Below is a small trained network, with its code and all its weights. Each question gives an input and a class and asks what happens when units are switched off, that is, made to give their printed mean instead of their output.

import numpy as np


def w(rows, s, z=0):
    codes = np.array(rows[::2]) - 128.0
    scale = np.full(codes.shape[1], s)
    scale[-1] = z or s
    return codes * scale


def f(y):
    return y / 2 * (1 + np.tanh(0.7978845608 * (y + 0.044715 * y**3)))


def log_softmax(a):
    a = a - a.max(-1, keepdims=True)
    return a - np.log(np.exp(a).sum(-1, keepdims=True))


def net(x, mask):
    res = np.array(x, float).reshape(1, 6) / 4 @ E
    y = f(res @ A[0][:, :-1].T + A[0][:, -1])
    res = res + np.where(mask, y, B[0][:, -1]) @ B[0][:, :-1]
    return log_softmax(res[-1] @ U[:, :-1].T + U[:, -1])


A, B = {}, {}
E = w([
[112,72,178,245,142,235,108,3,94,70,218],'x0',
[192,96,170,80,215,192,58,95,111,104,21],'x1',
[133,131,120,129,120,120,123,127,132,116,130],'x2',
[115,114,131,130,126,130,145,129,121,133,114],'x3',
[73,70,212,105,149,114,100,215,192,14,161],'x4',
[46,206,189,189,217,46,105,81,156,153,69],'x5',
],0.0055)
A[0] = w([
[178,162,84,163,107,141,137,77,89,194,96,82],'n0',
[69,202,169,186,190,67,104,103,169,147,87,69],'n1',
[192,65,81,72,65,180,141,173,101,114,162,108],'n2',
[100,83,183,116,123,128,121,165,197,70,129,98],'n3',
[171,171,72,143,130,138,154,78,65,179,106,128],'n4',
[168,100,169,83,166,161,67,97,121,111,31,180],'n5',
[195,118,162,76,190,164,66,105,93,109,43,176],'n6',
[55,162,112,172,49,74,210,149,153,155,189,250],'n7',
[164,174,73,137,114,141,138,64,81,184,101,96],'n8',
[99,115,170,104,130,130,104,166,182,49,136,92],'n9',
[139,178,77,2,120,57,152,221,187,178,51,35],'n10',
],0.0061,0.0018)
B[0] = w([
[154,71,213,96,109,94,151,161,226,153,184,175],'n0',
[192,169,227,197,93,114,186,174,79,48,31,204],'n1',
[222,214,223,222,137,125,189,174,45,53,36,189],'n2',
[186,62,185,93,143,88,189,151,192,167,144,175],'n3',
[137,69,214,94,113,103,171,168,208,148,140,181],'n4',
[65,171,103,68,46,145,92,172,113,121,173,189],'n5',
[59,170,111,72,25,157,85,165,119,114,184,194],'n6',
[47,161,107,89,36,179,101,136,102,116,153,240],'n7',
[138,61,205,100,105,80,171,160,194,145,178,178],'n8',
[147,84,185,88,123,69,171,146,214,182,155,173],'n9',
[110,77,155,202,207,234,76,2,175,6,171,253],'n10',
],0.0063,0.0064)
U = w([
[121,83,138,165,160,185,108,25,150,88,159,99],'0',
[153,66,155,87,126,63,158,174,185,166,150,85],'1',
[175,198,156,166,121,110,163,178,67,106,68,94],'2',
[108,136,112,113,124,131,128,133,116,137,129,201],'3',
[68,187,97,80,80,140,97,160,109,137,168,86],'4',
[131,125,114,123,137,124,124,123,117,135,126,202],'5',
[150,121,19,109,199,86,120,114,101,177,111,93],'6',
[161,112,3,128,210,64,91,127,77,224,94,2],'7',
],0.012,0.0098)

Each question gives the input, the list of numbers given to net, and the class t.
The units are the neurons (one row each of A and B). Each row of codes is followed by its name. A weight is (code - 128) times the scale printed after its matrix; where a second scale follows, it is the last column's (A, B and U).
mask holds one flag per neuron, in row order. A switched-off neuron (its flag False) gives its mean, the last column of its row in B, instead of its output. The means were averaged over made-up inputs and are rounded, as every weight is.
A unit's drop is (log p(t) with every unit on - log p(t) with that unit switched off) / (log p(t) with every unit on - log p(t) with every unit switched off).
The circuit of an input: a set's keep is (log p(t) with only the set's units on - log p(t) with every unit switched off) / (log p(t) with every unit on - log p(t) with every unit switched off). Starting from all 11 units, units are removed one at a time, each time the one whose removal leaves the highest keep (on an exact tie, the one counted first), for as long as the keep stays at least 0.8.
units of the circuit, in order: the units of the circuit, biggest drop first
most important unit: the unit with the biggest drop
k most important neurons: the k neurons with the biggest drops, biggest first
drop of u: that unit's drop, to one decimal
input [3,2,-6,-5,3,7], class 2: most important unit : n1
input [5,8,-2,-5,8,-5], class 1: units of the circuit, in order : n9, n10
input [-6,6,-5,3,-3,-3], class 0: 2 most important neurons : n10, n7
input [-4,6,-3,-2,1,-5], class 4: 3 most important neurons : n6, n5, n1
input [0,7,-4,-4,-6,3], class 4: units of the circuit, in order : n6, n5
input [1,2,2,2,2,6], class 2: 2 most important neurons : n1, n10
input [4,-6,3,2,6,6], class 1: 2 most important neurons : n10, n3
input [1,-8,0,2,0,1], class 4: 2 most important neurons : n7, n10
input [0,4,-4,-2,8,6], class 1: 3 most important neurons : n9, n3, n2
input [6,-7,-6,-1,-5,5], class 4: 3 most important neurons : n10, n7, n2
input [5,7,6,-2,5,-7], class 2: 2 most important neurons : n2, n10
input [4,8,-8,3,7,-5], class 4: 2 most important neurons : n6, n5
input [0,-7,4,6,3,0], class 4: 2 most important neurons : n7, n10
input [-5,7,-4,8,5,-8], class 2: 2 most important neurons : n2, n7
input [-2,8,-1,-6,-3,6], class 4: most important unit : n6
input [6,2,-2,7,5,-8], class 2: 2 most important neurons : n2, n10
input [-7,8,4,-4,-6,-5], class 4: drop of n6 : 2.3
input [6,-7,-3,-6,-8,0], class 1: drop of n8 : 0.2
input [-8,-3,4,3,5,-8], class 0: drop of n1 : 0.1
input [5,2,-3,7,8,0], class 1: most important unit : n10
